Each row has a hidden value. The values are split into ranges, and the band after each row names the range that its value falls in. Each part has its own value, ranges and names.
In the rows, 128 means zero.
[174 142 117 106 110  81 134  82 126 124  88 132 124  86 107 143 143 148
 123 123 164 170 134 165 158 170 152 145 126 158 139 145 134 135 191 134
  74  62 108 101  91 102 106  81] : Lf
[176 139 104  88  98  74 158 112 154 172 133 166 152  95 102 134 137 142
 122 124 166 179 125 142 111 134 115  95 107 155 145 165 155 148 196 130
  70  52 106 119 112 151 170 142] : Lf
[162 139 113 103 105  76 123  90 125 121  99 148 141  99 127 164 157 178
 160 138 181 151 133 147 117 140 127 119  92 126 117 111 103 117 198 140
  88  85 142 119 135 147 177 139] : HF
[169 142 117 105 108  74 132  77 122 124  90 136 133  92 113 149 146 165
 146 134 181 183 138 166 156 160 143 130 108 152 127 124 112 123 172 128
  65  67 111 108 101 118 128 109] : FM
[180 150 121 116 109  79 151  69 121 126  82 125 120  89  96 130 135 138
 112 121 150 187 121 168 171 188 148 127 128 171 150 152 145 156 207 140
  95  66 115 123  78  93  69  69] : FM
[179 146 119 103 107  73 139  69 120 126  85 133 136  98 108 145 147 161
 143 149 173 217 132 174 165 168 137 110 106 134 127 114 110 129 174 125
  79  58 112 128  90 120 115 108] : FM
[186 146 113  93  97  74 154  65 133 155 123 168 182 143 119 144 140 131
  91 101 117 182  89 156 158 172 139 106 122 156 143 121 115 145 159 123
 104  61 136 161  98 141 109 104] : Lf
[165 139 111  93 100  75 134  75 128 139 115 165 176 124 137 165 157 171
 129 103 138 120  94 120  97 134 124 114 110 151 142 159 151 147 235 148
  91  69 113 105  89 106 113 103] : HF
[183 141 109  88  98  77 138  80 137 157 134 177 185 132 128 150 138 134
  89  86 127 138 102 149 142 162 142 125 119 148 131 117 110 127 175 135
 103  59 149 147 116 140 133 103] : Lf
[171 143 113  92 105  75 132  82 125 135 107 159 168 128 138 171 161 176
 146 118 147 129  96 117  95 127 117 101 101 141 135 151 149 151 229 156
 118  88 126 120  95  99 100  82] : HF
[165 139 120 107 116  79 137  94 126 126  98 134 121  76 104 134 134 133
  89  75 135 115 108 129 114 146 139 146 123 164 142 170 165 155 249 169
 127 121 152 129 130 142 154 117] : HF
[177 143 124 110 111  74 143  76 123 123  85 134 121  83 102 136 139 141
 118 112 156 163 125 161 158 170 149 146 132 174 147 161 152 148 209 146
  94  73 118 111  91 100  98  77] : FM
[180 147 112  95  98  72 143  74 132 153 121 170 183 131 128 150 141 138
  97  90 130 141  93 139 136 161 138 122 123 160 140 132 119 134 173 127
  90  68 126 144 114 145 136 107] : FM
[165 137 103  87 101  83 145 102 151 168 142 180 163 108 112 141 132 136
 100 102 157 164 127 157 135 144 120  99  91 128 129 143 153 151 235 158
 107  79 113  98  86  95 117 108] : Lf
[178 146 116 102  99  71 140  65 121 127  92 142 153 116 125 161 157 178
 164 150 167 178 115 148 127 145 118  90  92 120 124 114 117 134 190 144
 113  87 146 147 114 147 130 110] : HF
[151 147 122 104 107  80 145  68 122 124  81 128 125  96 106 146 145 161
 144 146 173 208 130 174 169 172 141 115 114 146 133 124 113 132 173 124
  80  55 109 120  84 105  99  87] : Lf
[169 141 108  89  99  75 133  79 130 146 124 171 179 130 137 166 158 154
 113  90 128 112  90 122 106 154 133 126 118 162 145 158 144 142 197 136
  72  60 112 112  98 128 146 124] : HF
[161 135 102  91 101  70 125  84 137 149 142 183 187 111 142 162 144 139
  93  72 127  82 106 126 113 144 148 158 122 154 131 134 119 116 196 135
  65  91 140 124 138 151 177 132] : Lf
[169 140 111  91  95  69 137  82 138 153 126 180 184 128 128 151 143 139
  89  82 125 124  98 143 135 160 145 132 117 151 134 123 112 125 182 132
  91  78 142 140 122 145 147 108] : Lf
[163 139 118 109 117  78 135  95 126 122  97 134 121  77 106 136 137 139
 100  84 145 121 123 142 136 159 150 157 126 169 145 172 161 147 239 163
 107  98 139 110 117 120 136  97] : HF
[162 133  93  80  99  81 145 134 157 173 132 166 144  83 109 146 138 154
 139 127 171 143 112 114  84 124 124 131 118 158 140 155 136 124 187 125
  62  79 140 128 148 164 176 123] : Lf
[178 147 117 103 108  72 136  67 121 126  89 140 140 113 118 158 155 176
 166 148 177 189 123 158 134 146 122  91  92 127 122 109 109 132 180 137
 100  76 138 142 112 144 145 119] : HF
[177 144 116  99 100  72 138  67 125 129  94 150 159 127 128 161 160 175
 155 135 154 166  99 133 107 131 114  82  97 133 133 142 141 155 216 153
 132  86 142 142  94 109  89  75] : HF
[150 128  98  84 104  76 123 137 152 165 164 194 175  92 126 155 141 146
  99  70 159  94 143 136 109 128 129 138  91 121 116 145 149 130 255 173
  92 112 127  72 120  96 155 117] : Lf
[170 142 120 108 114  78 140  80 133 122  91 136 113  83 101 135 138 143
 110 104 152 151 122 161 151 165 152 149 132 170 147 164 148 149 222 148
  95  77 119 108  95 102  96  82] : FM
[155 138 117 101 113  77 122  96 124 115 102 156 125  84 119 153 151 174
 149 117 180 145 146 153 139 157 149 153 112 140 124 131 118 112 204 136
  52  81 112  84 120 118 154 119] : Lf
[152 133 114 101 113  77 122 106 128 118 105 139 123  71 117 150 144 154
 116  84 165  95 135 141 124 150 158 181 131 168 138 169 150 128 240 156
  74  98 121  78 130 111 152  98] : FM
[156 138 113 107 108  69 120  92 123 121  99 140 143  91 127 165 156 177
 161 134 180 150 138 150 125 145 134 130 101 127 116 115 111 111 201 137
  69  88 130 110 134 142 191 139] : HF
[162 137 111  99 110  79 117  97 127 121 105 153 151 102 133 170 162 189
 166 136 171 139 124 131 103 128 121 112  89 120 118 123 119 125 214 153
  97 108 151 123 139 146 171 124] : HF
[176 146 112 104 110  75 144  71 121 122  82 128 128 100 105 140 147 159
 139 137 172 204 135 172 173 175 141 118 116 139 134 118 117 131 171 123
  80  53 105 118  87 109 108  99] : Lf
[169 143 117 104 113  80 132  83 122 121  93 138 134  97 116 156 148 165
 144 136 178 175 136 164 151 162 142 125 109 139 127 120 117 121 157 129
  71  65 106 104 103 117 146 112] : FM
[178 144 115  96  96  81 136  71 125 136 103 160 169 134 134 166 158 167
 135 118 137 143  88 125 107 137 122  95 104 149 143 150 155 157 213 152
 106  71 114 118  81  96  86  92] : HF
[182 146 114  93  96  63 143  70 130 145 115 167 180 136 128 156 147 149
 108  99 127 139  86 130 115 149 131 107 120 170 146 153 140 148 169 126
  82  55 111 127  89 127 121 124] : HF
[160 135 111  94 102  70 110  91 128 131 119 169 170 120 141 175 161 176
 140  99 149 102 103 108  72 119 115 119 104 145 132 161 154 144 237 161
 102 103 125  96 106 104 126  94] : HF
[174 142 103  86  97  77 158 113 155 168 135 168 153  93 102 134 136 143
 126 123 165 177 121 138 113 130 115 102 109 156 134 160 149 146 196 137
  70  53 109 121 117 151 167 144] : Lf
[167 141 100  93  97  72 131  87 138 149 131 181 188 127 131 157 140 134
  89  84 136 122 105 143 139 159 147 136 114 145 128 119 108 123 181 140
  97  95 150 139 122 145 140 106] : Lf
[173 143 123 110 110  77 144  80 124 124  87 132 120  80 105 133 135 140
 107 102 155 160 124 157 159 170 153 146 127 168 148 162 154 148 221 148
 102  75 121 111  95 102  98  71] : FM
[158 136 108 100 108  76 117  91 126 123 112 158 156 106 142 175 162 191
 163 124 172 122 121 122  92 119 121 116  91 121 118 128 124 127 238 159
 105 116 153 115 142 139 171 114] : HF
[164 139 112 105 113  73 131  90 124 120  98 136 128  84 112 147 142 160
 139 121 170 158 139 163 153 158 149 150 116 152 132 138 122 118 192 135
  59  73 109  94 104 110 130 101] : Lf
[182 147 119 108 105  82 143  63 116 127  80 133 128 104 110 144 145 156
 151 153 173 219 129 176 165 169 135  98 103 135 130 113 107 130 166 122
  87  54 114 131  90 123 115 118] : FM
[167 141 118 106 113  81 132  80 122 122  97 133 125  81 109 144 144 154
 125 117 168 153 137 160 154 165 152 157 128 163 136 167 137 130 202 138
  69  73 112  96  98 103 121  89] : Lf
[158 140 118 104 112  79 131  90 125 117  98 134 127  79 110 144 143 157
 124 106 166 138 135 154 147 163 155 175 128 164 140 155 143 132 208 143
  78  75 115  93 103 100 117  88] : Lf

[131 110 118 165 131 138 117 115 137 111 136 136 156  48 121 122 119 110
 137 122 131 117 114 107 134  86 133 114 101 112  66 201 118 129 102 116
 127 151 135 125 141 139 131 106 127 153 129 150 126 118 131 146 152  98
 128 133 127 103 119 159 111  51 122 164 149 123 103 105 147 148 170 120
 131 132 136 137 140 148 157 138 127 108 107 116 214 137 124 105 196 200
 122  98 164 102 156 149 115 134 118 158 130 125 139 132 145 127 148 127
 141 117 136 113 117 118 126  47  88 129 126 132 124 162 182 134 189 121
 105 118 121  51 104 133 123 147 115  88 110  92 103 113  88 103 146 128
 161 201 128 120  79 130 126 104 124 136 166 137 186  99 140 146 127 111
 115  93  83 159 132 118 122 118 126 141  90 135 130  31 148   2  80 124
 151 129 138 134 123  77 107 132 110 113 134 108 126 120 141 133 141 130
 120  62 129 147  75 150  76 120 145 132 141 120 126 151 140 120 142 131
 138  73 131 106 148] : W
[135 112 115 165 131 136 121 112 135 111 137 134 151  29 122 121 120 112
 145 123 130 116 111 109 131  92 133 110 102 111  68 214 119 130 106 123
 129 153 136 125 142 137 129 109 128 152 128 146 126 118 130 144 146 103
 128 133 129 105 119 161 112  59 122 155 137 124 103 105 147 156 181 123
 131 133 136 138 144 145 157 142 129 110 108 137 221 140 123 108 205 204
 123  95 171 103 151 151 116 136 118 157 131 124 125 131 147 128 151 129
 144 118 138 104 115 129 127  48  94 133 123 133 124 162 181 133 187 123
 110 118 123  52 108 135 125 151 115  81 108  96 108 112  91 101 150 127
 159 199 127 121  76 133 124  98 124 136 164 141 189  99 147 144 127 112
 113  93  90 157 133 119 120 129 125 138  97 134 130  36 149   1  82 123
 150 129 134 133 122  73 104 138 107 100 133 107 126 121 141 135 144 131
 119  64 130 148  70 154  68 119 146 130 137 121 126 150 141 119 143 131
 138  73 138 108 148] : F
[131 109 122 155 132 138 120 114 134 112 137 136 154  53 123 119 119 108
 138 119 131 116 114 107 131  91 135 112 104 109  76 207 119 130 104 120
 127 152 136 125 142 138 132 110 127 152 128 146 126 118 131 145 161  98
 128 132 127 107 118 151 111  58 122 161 150 125 106 103 145 147 169 124
 131 132 136 137 140 147 155 138 127 105 109 120 200 137 126 109 192 197
 122 100 170 101 152 152 115 134 120 158 126 126 132 132 146 127 149 127
 137 118 137 111 119 121 127  51  90 130 125 132 126 171 181 135 187 122
 103 118 124  51 110 137 127 145 115  88 111  90 103 111  90 102 149 130
 159 203 127 119  88 129 125  98 124 137 163 137 189  98 138 146 129 109
 117  96  79 160 131 119 121 122 124 141  93 134 130  33 150   1  91 124
 154 132 139 129 123  68 111 135 110 111 133 112 126 121 139 132 141 132
 120  68 130 147  81 155  76 119 146 134 142 119 125 153 138 121 137 131
 136  69 130 105 150] : W
[128 109 118 154 131 136 127 112 134 114 140 134 151  41 126 113 120 109
 148 120 131 115 112 111 127  82 135 107 106 112  86 202 126 132 103 133
 128 150 135 125 143 136 131 112 130 150 126 145 125 120 130 146 161 107
 127 131 126 106 118 154 112  66 120 160 141 125 104 108 149 149 174 125
 131 133 135 137 142 142 158 140 129 140 111 131 193 139 124 108 204 197
 124 100 178 104 141 150 116 136 118 156 129 126 125 131 147 128 152 126
 137 119 137 102 124 126 127  53 100 130 122 134 130 173 185 136 191 123
 108 118 125  44 106 139 121 151 114  88 114  93 106 113  92  98 156 127
 161 204 124 119 107 135 123  92 125 141 161 141 187  98 141 146 129 112
 119  96  83 161 134 118 123 132 124 137  99 129 129  41 151   1  95 125
 153 132 136 120 120  59 111 141 112  96 134 109 126 123 135 131 142 132
 119  62 130 143  80 154  86 120 146 132 137 120 128 156 138 122 139 131
 135  71 138 107 151] : F
[130 110 117 167 131 136 120 108 135 111 137 133 152  41 121 121 121 109
 146 124 129 118 115 109 130  96 131 119 101 111  75 207 110 132  98 111
 127 150 136 124 143 139 130 108 127 152 129 150 127 117 130 145 146  99
 128 131 128 109 120 171 111  58 122 151 140 124 100 111 145 147 174 124
 131 132 137 137 148 142 157 139 130 101 109 132 200 138 122 107 207 203
 121  98 164 102 151 152 118 135 119 162 131 124 145 131 147 128 149 128
 143 119 138 110 118 121 125  49  88 131 123 132 123 155 181 130 188 122
 111 119 122  50 105 131 126 148 113  84 110  97 109 113  88  99 148 126
 161 209 128 124  66 129 128 103 126 137 166 137 195  95 143 150 127 110
 106  90  96 162 134 118 122 127 125 140  95 134 130  42 149  24  76 121
 153 128 135 136 123  74 105 134 108 100 136 108 125 121 140 131 142 131
 121  64 128 154  72 156  72 121 144 125 138 121 125 147 144 116 145 133
 137  77 137 106 144] : W
[128 109 123 152 131 136 128 114 134 115 142 133 154  36 125 116 120 107
 147 120 131 115 114 112 130  81 137 104 103 110  77 196 122 133 105 146
 127 154 135 124 143 137 132 112 131 150 127 143 126 121 130 146 154 103
 128 131 127 110 122 157 112  56 121 157 145 125 105 114 150 152 168 124
 130 133 136 136 140 145 158 140 131 158 109 124 192 136 124 120 200 204
 123 103 183 101 136 148 114 137 117 155 129 126 126 130 147 126 155 125
 134 120 137  97 126 120 127  59  99 128 124 133 133 171 178 135 194 122
 110 118 125  54 107 137 122 150 116  90 113  95 108 112  88  91 159 132
 164 201 125 119  88 138 126  91 126 141 162 140 191  94 141 142 127 112
 112  94  78 160 134 117 122 130 124 136 103 132 129  38 150   1  97 123
 154 134 134 123 122  58 108 141 113 107 134 109 126 123 137 128 143 132
 121  69 130 141  78 152  89 121 144 128 139 119 129 156 139 119 139 132
 130  71 141 109 148] : F
[143 115 126 187 130 138  99 119 135  99 133 135 148  20 109 132 119 114
 125 131 128 125 119  97 136 112 128 122  98  99  64 232  97 127 100  86
 129 149 136 127 141 146 130  99 126 159 131 161 130 111 134 148  86  93
 129 131 132 109 116 178 110  56 127 140 147 122 100  95 140 172 166 117
 130 129 135 139 157 150 153 144 131   1 104 134 231 140 118 111 200 201
 110 120 150  88 184 153 125 131 116 159 143 120 158 132 146 129 151 139
 154 118 137 114 103 114 124  39  71 136 127 129 107 128 173 123 165 117
  95 120 122  36 124 128 135 136 109  71 100 116 107 110  82 102 121 120
 155 227 138 133  48 117 131 117 127 123 175 137 194 105 135 154 123 116
  89  93 105 163 139 124 115 121 126 137  80 146 133  58 152   1  47 119
 157 126 134 166 126 104  78 111  90 121 135 103 125 116 162 140 141 129
 123  68 128 170  66 151  45 121 147 122 134 121 123 131 146 110 155 130
 151  81 126 107 114] : P
[117 129 119 113 129 126 148 126 131 137 139 129 122 150 140 127 127 112
 154 121 134 122 126 132 143 111 127 133 128 144 143 120  98 130 126 140
 127 128 127 120 129 125 132 138 119 135 127 122 124 137 125 124 141 135
 128 129 113 122 136 126 127 128 129 138 142 129 136 143 145 103 130 129
 120 133 136 128 109 125 145 132 131 198 129  83 119 132 130 123 122 133
 131 150 167 138  94 120 121 139 125 128 124 137 102 127 130 124 117 111
 112 136 123 114 128 138 126 135 152 123 133 130 147 132 140 134 143 135
 137 128 132 121 124 135 118 137 144 138 135 107 122 121 131 130 143 133
 135 114 118 122 130 131 124 129 128 139 119 124 136 127 114 110 123 126
 131 134 128 124 119 132 132 124 125 134 137 125 126 141 129 161 143 136
 129 126 128  91 128  86 139 154 142 130 130 122 128 134 115  96 129 124
 124 128 127 127 151 134 151 123 123 110 155 123 132 144 126 133 121 133
 121 105 130 138 134] : P
[123 131 121 121 128 124 133 126 130 131 134 132 119 155 129 137 127 114
 138 129 131 127 126 122 147 121 125 141 132 129 130 143  91 128 122 116
 126 123 127 127 129 129 130 133 116 136 126 127 126 135 127 125 120 135
 128 125 116 126 132 145 130 105 131 135 147 127 134 133 141 112 111 126
 114 132 134 129 117 125 141 132 130 142 127 110 120 133 129 135 122 136
 131 146 150 134 104 124 124 137 124 134 130 134 114 128 129 127 122 115
 120 134 124 139 123 129 123 121 139 126 137 130 139 117 113 130 116 131
 132 131 133 123 124 133 126 126 143 127 133 116 126 120 133 131 128 130
 137 129 124 130 114 128 121 131 129 131 116 119 141 125 119 119 123 126
 116 135 142 131 121 141 128 121 125 135 130 132 127 149 130 132 129 138
 134 128 129 109 127 105 109 118 133 151 128 122 128 132 123 104 125 122
 126 132 127 135 159 131 146 123 122 122 152 125 126 131 127 131 123 138
 131 109 127 132 107] : W
[131 110 116 157 131 135 125 115 135 115 139 134 155  41 124 120 119 110
 140 121 132 116 113 110 136  91 136 107 104 108  77 197 119 130 102 134
 126 154 135 125 142 138 133 111 128 156 127 147 125 119 132 147 146  99
 128 132 130 106 119 161 112  58 120 157 144 123 108 111 148 152 176 123
 134 132 136 136 137 145 157 139 131 143 110 118 200 137 124 112 198 198
 122 109 173 103 142 148 115 136 119 156 128 126 128 131 148 127 153 125
 139 120 138 100 121 125 126  55 101 128 125 132 129 170 178 135 187 122
 111 118 121  54 104 136 120 148 118  87 112  91  98 114  88  97 158 126
 162 203 125 118  86 132 122  96 125 138 165 137 192  99 149 144 128 112
 119  98  80 162 129 116 123 127 124 140 103 135 128  34 151   4  86 125
 154 134 140 128 121  59 115 142 109  97 134 110 125 123 137 129 143 131
 119  65 130 146  77 153  89 121 144 128 142 120 127 156 139 119 138 129
 133  71 133 108 148] : P
